Facts:
zutim: δ drepal
skadri: ω zefus,zetok,flamuk,masto
kiro: δ zefa
fopir: δ zefa
lusku: δ druvur
pliflal: δ mebri
trupleban: ω plusol,ridrum
drusko: ω pogugrem,dobak,stimetis
kibrul: δ zubrufli
skamis: ω boluk
fese: δ trupleban
gato: ω troflus,luplapil
ratri: δ fesa
vigruflel: δ drefas; ω plorar,trifen,boluk
sodis: δ lisken; ω lisken,braskugin
tragis: δ vikli
skeflal: ω zefa,zetok
staka: δ tirom
mebri: δ klobil
fesa: ω drodan,mebri
kosum: δ skadri
trifen: δ drulol
mufota: δ madra
troplil: δ lisken
gruku: δ fesa; ω lusku,stigam
gafos: ω lusku,brigor,gregrustur
fotrul: δ sodis
druvur: ω marul,brutima,troplil,skosi,grilabus
senu: ω stoful,roko,saste,flubros
stigam: δ klafludem
mival: δ grufu
grones: δ senu; ω lisken,klibra,gelam,ridrum,mufota
plisem: δ drefas; ω zefus
grepli: ω gaplom,masto
favos: ω dobak,dadas,linos,tuta
magrar: ω tuta
luplil: δ troflus; ω pati,zefa
kufle: δ duvus; ω madra
biplol: δ drefas
sezan: δ zefa; ω klibra
trosti: δ duvus
stota: ω ziple
kliplam: ω braskugin,dibribri,luplapil,plusol,ratri
navis: ω gaplom,flastul,drego
drodan: δ troflus
klazis: δ troflus; ω pati,klibra,teso
grufu: ω brigor,brutima,ziple,plusol
drefas: δ duvus
fleklem: δ senu
petistum: δ kleflo
zubrufli: ω mival,fopir,kosum,zogofil,flubros
pliposkam: δ zefa; ω lusku,drodan,fotrul
loto: δ trosti
vipler: ω tripi,mebri,brepu,feplekar
klarogen: ω mebri
teso: δ duko
miklek: δ grufu; ω dobak,skabos,trosti
plunabru: δ mebri; ω stigam,tripi,zefa
mokle: ω greskufor,stimetis,trifen,skabos
tedrim: δ lisken
vezum: δ skadri; ω kabre
drulol: ω kudridil
klafludem: ω brutima,pluva
tuplitrim: ω kabre,plusol,staka
tripi: δ troflus
plorar: δ luplapil
sele: ω radrin,zutim
duvus: ω plevi,skosi,teso,zabar,ridrum
tugril: ω sefo
plodon: δ zivi
stimetis: δ drefas
klogor: ω ratri,ridrum
skuzinuk: ω braskugin,trafli
zefus: δ dadas
grilabus: δ tirom
skosi: δ skadri
flastul: δ drefas
tuta: δ trafli
duko: δ brigor
flefuna: ω flastul
klugu: δ skadri; ω brigor,tripi
loplim: ω gebor,drepal
nazol: ω plusol,klalizan
stepa: ω flastul,roko
sagrum: δ druvur; ω bope,nubul,feplekar,tuta,skatromor
feplekar: δ sele
ruple: ω gregrustur,dobak,skatromor,masto,brege,skoguk

Known rows:
trosti: [ 39  38 -25   2  35  37  10  22 -16   9  11 -24   5   9 -39   3  37 -19
 -25 -15 -57  24 -48  33   8   8  24  -5 -18 -10  12  48 -12 -12  37  27
  -5  23  -9  -1   0 -39 -17  -6 -32  -6   0 -26  12]
kosum: [ 17  18  38 -26  32  25 -14 -58  17  25  53 -59  15 -30  41   2 -56  -9
  13  -3  -3 -11 -19 -38  61  37  10 -28 -29 -10   4 -17   0 -14  50 -13
   7 -35 -20 -14  -7  47 -11 -42  12  12 -26  31  -4]
fleklem: [ -8   6  -1  22  -7  -9  15  -4   6   2  12 -10  -3   6 -11  10 -17   6
  13  14  11  -9 -20   3   0  15 -10   7  19   7  -2 -19 -17   0   2   3
   7 -21 -12  -5 -11 -14  -6   3   8  -4   1  -8 -14]
linos: [  5  -9 -13  17   4   2  -1   1   4   4  15  -7  11   0  -6  -3   0  -3
  -1   5   7   3  -4   7   0   6  -9   3  -7  -6   2 -14  11   3   9  -6
   2  -5   2   2  -4  -6  -6   7   8  -8   1  -7  -5]
saste: [  2   4  -3  14   2   0  -2   0   1  -6   3  -5   1   1  -6  -2  -1  -5
 -10  13   2  -6   0   2   6   6  -6   2   1  -3  -9 -13  11  -2   0  -7
   5 -13  -1  -2  -2  -8  -5   2   4  -3   3  -3 -11]
teso: [-17   2   5  17 -11 -26   3   0  12 -11  19  -3 -14   8 -15  14 -13  14
  12  19  -2   3  -6  -2  25   4  -9   4  13   6   8 -16 -21   5   2   1
   2 -18 -21 -12 -30 -19 -10  12   4  -3   5  -1 -11]
duko: [ -2  -1  -3  21   0  -2   6   2   0   0   5  -1  -1   4 -10  -6  -8  -5
  -6  14  11  -4   1   7   1  12  -6   5   5   0  -1 -14   6   0   1  -7
   3 -14  -2   2  -5 -12 -10  18   3  -3   3   0 -15]
zogofil: [  2   0  -4  16   2  -1   0   2   0  -3   8  -4   4  -1  -4  -2  -3  -4
  -9  13   1  -5  -2   4   4   5  -8  -1   1  -1  -6 -13  10  -2   1 -10
   3 -12  -2  -1  -4  -8  -9   2   5  -5   3  -2 -10]
zutim: [ -4   7  -2  18  -4  -7   8  -4   6   1  14 -13   3   0  -9  10 -12   3
   9  11   8  -9 -18   2   3  11 -12   5  10   5  -5 -18 -12   0   2  -1
   7 -16 -10  -6  -7  -9  -4  -4   7  -6   1 -10 -12]
gato: [ -3  -7  13 -13  -5  -1   2  -8   2   4 -12  14  -6   8  14  -1 -10   0
  15  -4  10  -4  15   0 -17   1   7  10   4  -1   2  13  -5   4  -6   6
  -7  13   8   9   2   7   4   7 -10   2  -1  -1   7]
zetok: [-19   3  17  -3  -7  -9  -6 -10 -32  22   3  13  12  -5   2   2   9   8
  -5  23   4 -17  -2   7  -8  15   6  -2  -9  13   0   7  -1   3   3 -15
 -15 -19   4   4  29  -1 -30   3   0 -12  -2 -23 -27]
tuplitrim: [ 16 -18  42 -15  -5  23  26  -8   0 -13 -22   3 -10  -7  57   3 -31 -29
  33   9  10 -33  17  16 -64  13  10  -6  27 -13 -15  30 -26  -1 -35   9
  -7  44  13  23   6  21   0  15 -37   7  10  12  21]
zivi: [  3  -7  -4  15   6   1  -4   7  -4  -4  -2   6   1  -2  -5 -16   4 -12
 -24  15   4   1  19   7   3   4  -5  -2  -9  -6  -2  -7  30  -3   3 -15
  -2  -6   7   9   2  -6 -15  22  -1  -4   6   7 -12]
pluva: [  4  -1  -6  17   1   2   5   4  -2  -8   6  -8   3  -7  -3  -4   1  -7
 -10  11   2  -5  -3   3   0   5 -10  -8   5  -5  -6 -15   7  -3  -1  -7
   6  -8  -3  -3  -1  -3  -7   5   3   0   4   6  -8]
lekes: [  2   0  -2  14   2  -1   1   2   1  -1   6  -3   3  -3  -5  -1  -2  -4
  -8  14   2  -3  -1   5   3   4  -6   0   0  -1  -4 -10  10   0   1  -9
   3  -9  -1  -1  -1  -7 -10   4   3  -6   2  -2 -10]
drodan: [ 40  19 -38  18 -46  50  -2 -12  51  13  -3  -8  18 -31  21   1  42  45
  19  57  -2  12  11  18  27 -50 -20   5   0  51   6   8  -4  20 -51  25
  40 -24  -2  -2   0   0  54 -68  12 -48 -44  37 -18]
grufu: [  7 -37  13  -4 -21  31  46  31 -22 -36 -36  -3 -24 -23  38 -29  -3 -40
 -14 -18   7  -8  36   0 -64  18   5 -41  40 -29   4  11  -3 -18 -43   4
   4  44  -2  14  20  38  10  59 -28  33  15  73  32]
feplekar: [  4   9  -3  14   4  -3  11   0  13  15   8  -2   1   4 -13   5 -20   7
  16   2  17  -2 -16   8   1   2 -15   9  13  17  -5 -12  -7  -6   6  -2
   8 -17  -3   4  -5 -11   6 -13  18  -8  -6  -5 -15]

Rows:
No name comes twice in this set of rows, the named rows included.
[ -3  -4 -10  18  -3  -6   8  -5   9   3  20 -11   5   4 -10   9 -10   5
  16   4  11  -3 -19   1   0   8 -11   7   5   0   2 -19 -10   5   6   4
   4 -11  -7  -4  -8  -8   0  -2  11  -6   0 -12  -7] -> trifen
[ 25  41 -22 -26  22  31  20  13 -10  16   3 -20  -9  21 -39  17  32   0
   9 -48 -57  32 -59  18  -3   5  37   8  -6  -4  26  62 -48  -5  37  55
 -10  38 -15  -6  -2 -27  11 -20 -37   4  -6 -29  33] -> vigruflel
[ -3 -22  -2  -5 -11  10  12  15 -11 -15 -19   6 -11  -4   8 -21   7 -12
 -16 -18   4   6  26  -8 -21   6   4 -13   7 -16  10  -1  11  -6 -15   1
  -2  20   2   4  12  20  10  34  -8  17   5  33  17] -> klafludem
[ -8 -43   0 -25   3 -72 -83  24  -1   0 -64   3  26  27  28 -15  39 -70
 -15  20 -18   5  15  32  11 -64  17 -34  -8 -43  11  -6  58  -9  14 -65
  36  35   3  23 -23 -11 -35 -40   8   6  27   4  -4] -> lisken
[-34 -11  30 -16 -22 -55  -6  -4  42 -29  16  21 -49  25  -1  25 -23  31
  43   4 -15  27  31 -16  45 -24   3  11  11   3  28  14 -48  20  -2  18
 -18  16 -27 -12 -79 -20   5  30 -19   9  10  11  23] -> grones
[ 29  52 -13   2  31  27  17  16 -14   4  11 -28  -2   7 -36  17  24 -12
 -10  -6 -57  11 -60  26  12   9  21  -3   1   0   4  43 -34 -15  30  30
   1  12 -21  -8  -4 -40 -12 -24 -30  -5  -3 -26   6] -> loto
[  7   0  19   5   7  -3  -5  -9  11   1   2   8  -1   6  13   3 -18  -7
  11  26   3 -12  11  16  -3   0  -1   8  -2   2 -11   7   4   3  -3  -7
  -7   3   9  13 -13 -13 -15   5 -12 -11   4 -13  -7] -> braskugin
[-25  -8   6   1  -9 -44 -22  11  19 -25  26  13 -24   8 -18   9   6  23
  -3  15 -25  30  26 -13  64 -24  -7  -7 -10  -1  20  -3  -8  12   8  -7
 -13  -4 -24 -17 -54 -24 -10  24  -2   3  11  11   3] -> klibra
[ 12  -2  13  11   5  12   8  -5  -3  -1   0  -5   6  -6  17   0 -14 -18
   4  22   7 -22   0  15 -23  11  -4  -3   8  -3 -14   0   3  -2  -9  -7
   0   3   7  11   6   0 -12   4 -10  -5   4  -5  -7] -> kabre
[  0 -10 -16  18  -5   4   8  11  -7  -5   9 -13   8  -8  -8  -4   5  -5
 -12  -2   4   4  -7  -1  -2   7 -12  -9   5  -4   3 -19   7  -4   1  -6
   9  -7  -6  -4   7   2   0   9  13   2   2  10  -4] -> gregrustur
[ -3  -4  25 -17   0  -6  -1 -14  12   8 -13  22 -12  14  18   1 -17   2
  23   1   9  -7  22   5 -13  -5  11  16  -2   3   1  22  -7   7  -6   7
 -13  18  14  15  -9   3   1   6 -15  -1  -1  -8   8] -> skuzinuk

Now the same objects, written a new way:
Known rows:
drusko: [ -3   0   4  -8   1  10  -6  -8  -3   4  -1  -4  -5 -12  16   6  -4   6
   7   5   6  -5   0  -2  -3 -10 -12  -1  -4  -1  12   8  -3   3 -15 -10
  22   2   5]
trifen: [-11  -3  -3  -9   1  14  -7 -10   0  -5  -1   4   0 -15   7  10   0   1
  12  -7  -3  -1  -4 -12 -12 -21  -6   1   2   1  11  18   0  -8   0  -9
  -4   3   4]
gregrustur: [-12   5  -2   9   4   0  -8 -13   0  -8  -2  -1  -2 -12   4   9  -1  -7
   0   0  -1  -7   5 -12   4 -10  -6   3 -10   0  13   2  -1  -7  10  -5
  12  -1  -8]
fese: [ -1  -3   3  -7  -3   8  -4 -10   0  -9   1   6   4  -9   7   7   1   6
   9  -8   5  -2   5  -4   2  -4  -5  -1  -2   0  10   9   7  -6   5 -11
  -4   4   4]
skuzinuk: [  3  -2   2 -14   0   9  -2 -12  -4  -8   6   7  11 -10   9   6 -11   6
  -1  -1  18   0   3  -8  18   3  -6  -1  -5  -4  10  -4   1   6  -4  -4
   9   4   4]
pluva: [ -7  -1   1  -7   2   3  -8  -7   2  -3   1   8   0 -14   2   1   3   0
   8   2   6 -12   7  -7   7 -11   7   7  -6   1  16   2  -3   1  12   1
  -1   3 -15]
pati: [ -5  -7  -1   1   0  -1  -5 -13  -1 -10   8   3  11 -16  -2  15   1  -9
   8 -10   8 -14   0 -10   9  -8   4  -2  -3   6  10   1   2   5  20 -10
   7   7   4]
fotrul: [  2  -1  12  -2  -7 -21 -28 -31 -16 -34  -3  26   9 -28  12  18   8 -10
  29   7   7 -12  -3   8  -6  -7 -22  -2  25 -30   6 -21   3 -28  12 -14
   5 -12 -16]
lusku: [ -9  11   4   5   2   4  -4 -14   0 -13   0   1   1  -7   5  14   8  -2
   7  -7   2  -6   5 -12   5  -8 -10   5  -9   5   9   8  10 -20  19 -13
  -8   3 -10]
tuplitrim: [  3   2   5 -16   0   8  -4 -10  -3  -5   4   6   5  -9  12   0  -7  10
   1   4  18  -3   8  -6  19   2  -5   6  -7  -2  13  -5   0   4  -6   3
   9   1  -8]
vikli: [ -6   6  -3  -2   4   3  -3  -5   6  -3   2   2   6 -10   5  12  -4  -3
   2   6   9 -10   3   1   9  -4  11  -4  -2  -6   7   1  -9   7   1   2
  14  11   6]
sodis: [  8 -12  14 -21  -8 -14 -30 -31 -22 -29   3  28  20 -36  12  15 -16  -7
  22  11  26 -11  -4   6   6   2 -19  -5  25 -34  11 -32  -4  -6  -1  -5
  21  -7  -4]
gafos: [  1   7   8   0   1   0  -4 -10  -1  -2   2  -1  -5  -6  15   4   4   4
   6   7  11  -9   7  -1  13  -2 -10   4 -12   2  13  -4   4   0  -2  -8
  17   0 -10]
sele: [  0   6   2  -5   0   5  -1  -4   4  -2   4   2   7  -6  11  13  -4   4
   5   9  13 -10   1   7  11  -1   8  -4  -3  -6   5  -1  -8   9  -5   0
  15  13  10]
grones: [  7 -11  12 -23  -7  15  -1 -12  -8   0   8   3  10 -13  11   8  -9  14
  11  -9  22  -6   6  -8  15   4 -11   1  -6   8  15   2  16   1   5 -17
   2   7   6]
drego: [-10  -6  -3   4   1   0 -12  -7   3  -8  -6   5   1 -13   0   8  -6  -4
  -2  -9   0  -4  14   0   0   2   0  -6  -7  -6  14   6   2   1   9  -6
  11   1   4]
drefas: [ 13  -9  -5  -9   9 -10 -15  -1 -14  -3   8 -10 -17   5   3   8  11 -20
 -14 -19  20 -13 -15   3  14 -11  48  12 -21 -19  -2 -13 -35   7 -14 -17
  10 -24  18]
gruku: [  3   7  13  -1  -4   4  -1 -12  -1  -4   3   0   0  -3  14  10   8   8
  13  -2  11  -9   6  -2  12   2 -14   3 -11   7  11   5  15 -14   7 -17
   3   3  -3]

Rows:
No name comes twice in this set of rows, the named rows included.
[-13  15  -4   7   8   0  -7  -8   5  -5   2   1   2 -10   1  12  -2  -9
  -3   8   7 -16   5 -10  14 -12   7   6 -12   1  12  -2  -8  -4  17   6
  10   7 -12] -> brigor
[ -4  -6   4   2  -2   0 -10  -8   0   0  -4  -2  -2 -13   8   6  -5   1
   2  -4   6  -8  15   1   5   4 -10  -5 -11   0  15   2   7   3  -2 -11
  24   0   6] -> grepli
[ -5   3   2  -1   0   3  -8   4  12   5  -5   1   2  -5   9  10 -12   5
  -4   8  12 -13  20  19  13  14  13 -10 -10 -12  10  -1  -7   9  -3   5
  21  12  12] -> senu
[ -8  -4  -2   9   1  -2  -9 -12  -1  -6  -1  -1   1 -15   2  11  -2  -7
   2  -9   4  -9   8  -8   3  -4  -5  -3  -8   2  12   5   4   1  13 -11
  17   2   4] -> flamuk
[ -9  -4  -1  10   1  -3  -8 -13  -1  -8   0  -2   6 -15  -1  14   0 -10
   4 -11   2 -11   6  -9   5  -6  -3  -4  -8   2  12   3   3   1  16 -13
  15   3   4] -> zetok
[-16   2  -9   4   6   6 -13 -12   0  -6  -3  -2  -3 -17   3  12  -4 -10
   0  -2  -5  -4   1 -15  -7 -19  -5   0  -4  -2  14  12  -7  -6   3  -7
  14   0  -1] -> dobak
[ -5   4   1  -4   0   9  -3  -7   3  -4   1   2   6 -11   5  14  -4   3
   5  -1   9  -7   5  -1   6  -4   3  -1  -4  -2   6   8   1  -4   5  -5
   4  10   5] -> duko
[ -8   9   1   7   1   3  -5 -15  -1 -14  -1   0   0  -7   6  13   6  -4
   5  -6   0  -1   2 -13   2 -10 -13   2  -8   4   9   8   7 -16  11 -14
  -1   0  -6] -> feplekar
[ -3  -1   0 -11  -1  10  -2  -6   1  -1   2   2   0 -11  12   8   0   6
  11   3   6  -6  -2  -1  -2 -10   0  -3   2  -2   8   8  -5   4  -8  -7
   9   7   8] -> skamis
[-13  -3  -5  12   3  -2 -12 -12   1  -7  -5  -2   0 -16  -1  10  -4 -12
  -2 -10  -2  -7  10 -11  -1  -7  -6  -5 -11   0  15   6   3  -2  13  -9
  16  -1   1] -> masto
[-14   9  -7   6   6   4  -8  -7   2  -2  -1  -4   0 -14   6  15  -8  -9
  -2   6   2  -7   0  -9   2 -15   0  -2  -7  -4   9   4 -12   1  -1   2
  23   5   4] -> dadas
[ -5   5   4   6  -1   0  -2 -15  -1 -15   2   3   4  -8   4  14  11  -4
   9  -9   2  -7   3  -9   5  -7  -9   0  -6   6   7   5  11 -13  19 -15
  -5   2  -6] -> stigam
[ -5   3   2 -14   1  14  -8 -13  -2 -10   1   9   7 -11   3   4  -7   8
   0  -6   9   0   8 -16  11  -4  -7   6  -8   0  15   7   7 -15  11  -5
 -12   1 -10] -> staka
[ -1 -10   1 -14  -2  10  -3 -14  -7 -12   7   8  13 -18  -1  10  -6   3
   7 -15  11  -4   2 -17   9  -5  -2   1  -3   7  14   3  10  -2  15  -9
  -5   5   3] -> mufota
[ -5  -7  -1  -7   0 -22 -30 -29 -16 -28   6  26  25 -42   1  24 -19 -26
  15  14  22 -21 -11   4   7  -8   3  -9  27 -40   7 -37 -25   3  12   9
  32   0  -2] -> lisken

The same objects again, as new rows of numbers:
Known rows:
skadri: [ 23  60  36  -7  40 -40   8  18  25  21 -31 -25  22  -2  49 -52 -20  24
  33 -19  -3  24 -24   6  18  30]
zefus: [ -7  31  28  35  46  11  -3 -12  23   5 -12 -18  13  -3  26 -29   1  -2
 -19  -4   0  25 -11   7  15   6]
flamuk: [ -4  27  33  31  28   3  -8 -12  23   9 -24  -8   6   0  21 -30   2  -3
 -11  -8  -4  21 -10   0  13  10]
radrin: [ -4  26  33  31  22   7 -13 -15  21  11 -23  -5  -1   0  19 -33   6  -3
 -10  -9  -7  21  -7  -4  13  11]
drefas: [  1  10  29  13  20 -23 -11  17  47  44 -38  24   8  29   5 -32   8   4
  11 -25   5  34   9  -8 -11 -10]
ridrum: [ -1  25  38  31  22  14 -30 -25  20  24 -26   7   5   2  26 -46  10  -1
 -22  -8 -27  28 -14  -8  17  21]
sagrum: [ -6  35  25  25  27  17 -19 -10   4  -8  10 -25  33   3  13 -44  15   5
  -3 -18 -31  23   9  -2  18  -2]
zutim: [ -7  27  29  35  29  17 -14 -15  18   8 -12  -8  -2  -4  20 -37   9  -3
 -18  -6  -2  21  -6   0  14   8]
drepal: [  1  25  37  27  11  -1 -15 -15  23  10 -34  -1   4   1  18 -27   4  -7
  -2 -10 -10  15  -8  -5  12  13]
senu: [ 12  37  37   8  18  -2 -19 -13  16  -1 -22   5  14   6  14 -28  10   3
  15 -13 -37   1 -20 -13  14  11]
favos: [ -9  33  29  18   6   0  -9  -7   1  -4   5 -27  48   4   0 -45  12   6
  10 -32 -38  27   9  -2  18   5]
brutima: [ -3  25  32  33   9   7 -12 -17  20  16 -17  -4 -11   5   9 -37  10   0
  -9  -1  -5   9  -6   3  16  16]
duko: [  0  27  34  32  19   8 -16 -16  20   8 -22  -3   3  -3  21 -31   6  -8
 -11  -5  -7  14  -5  -1  13   8]
drulol: [  8  32  34  16  20   0 -19 -13  14   2 -21  -5  19  12  13 -35   9   5
   8 -13 -35   9 -12  -9  18  12]
magrar: [ -7  33  29  17  13   4 -13  -8   4  -3  -2 -22  38   6   6 -44  13   7
   8 -26 -37  25   5  -6  18   7]
stota: [  4  30  29  22  19   8 -15 -14  14   9  -3  -9   2  17   5 -43  16  13
  -1  -1 -28   1 -10   1  23  15]
mival: [ -6  29  29  37  29  19 -17 -17  19   7  -8  -8   0  -7  22 -35  10  -7
 -20  -4  -2  18  -5   2  13   6]
zivi: [  2  26  37  27  11  -2 -14 -16  23  10 -35   0   4   2  18 -28   4  -7
  -2 -10 -10  15  -8  -5  12  13]

Rows:
No name comes twice in this set of rows, the named rows included.
[ -3  30  37  32  16   7 -12 -23  31  28 -22  -7  -1  21  18 -30  14  11
 -21  15 -19  23  -4  16  18  27] -> plusol
[  2  48  31  19  31   3 -13   4  18  36  -8 -14 -32 -24  48 -77  -1  16
  -6 -14  23  35  -7   2  16  30] -> skosi
[ -6  30  32  36  32  21 -21 -21  20  12 -11  -5   4  -3  26 -38  11  -4
 -26  -1 -12  25  -6   3  15  10] -> ratri
[  3  22  31  34  35   8 -17 -15  19  11 -24  -1   4  -3  24 -42  -1  -8
 -16 -10  -7  14 -21  -7  16  10] -> pati
[ 13  31  21  27  71  -1  -1  -5  20  -3 -12 -21  29  16  25 -37  -8   5
  -7   0 -18   0 -31   3  26   3] -> skeflal
[ -7  33  28  18   9   1 -10  -8   2  -2   4 -24  41   4   1 -44  11   7
   8 -27 -34  22   3  -2  19   7] -> drusko
[ 16  47  21  16  37   5 -15  10  14  22   8 -22 -45   1  33 -86   6  30
   8   1  12  -1  -5   4  29  22] -> klugu
[  7  29  29  23  50  18 -34 -10  18 -19 -32 -11  -7  24  27 -38  11  12
   7  -8 -31  17  11 -26  19  -7] -> vipler
[  1  32  30  19  27   7 -17 -12  10   1  -6 -11  19   8  11 -43  11   9
   2 -16 -34  15 -10  -8  19   9] -> skamis
[ 16  30  34  20  -9  -3 -18 -21  20  18 -12  -3  -2  36  -3 -36  22  14
   7  20 -40 -20  -4  14  26  23] -> grufu
[ -5  19  16  12  52   1 -15  17  32  31   4   7  16  29   5 -52  20  20
   0 -22 -11  34   6  -5   0 -15] -> kufle
[  1  37  36  19  36   9 -21 -21  24  18 -15 -10  24  27  23 -38  16  21
 -14   5 -50  29  -9   6  22  24] -> kliplam
[ 13  31  35  17   6  -2 -22 -16  15   7 -20   2  13  14   8 -36  13   2
  10  -5 -38  -5 -11  -5  20  14] -> druvur

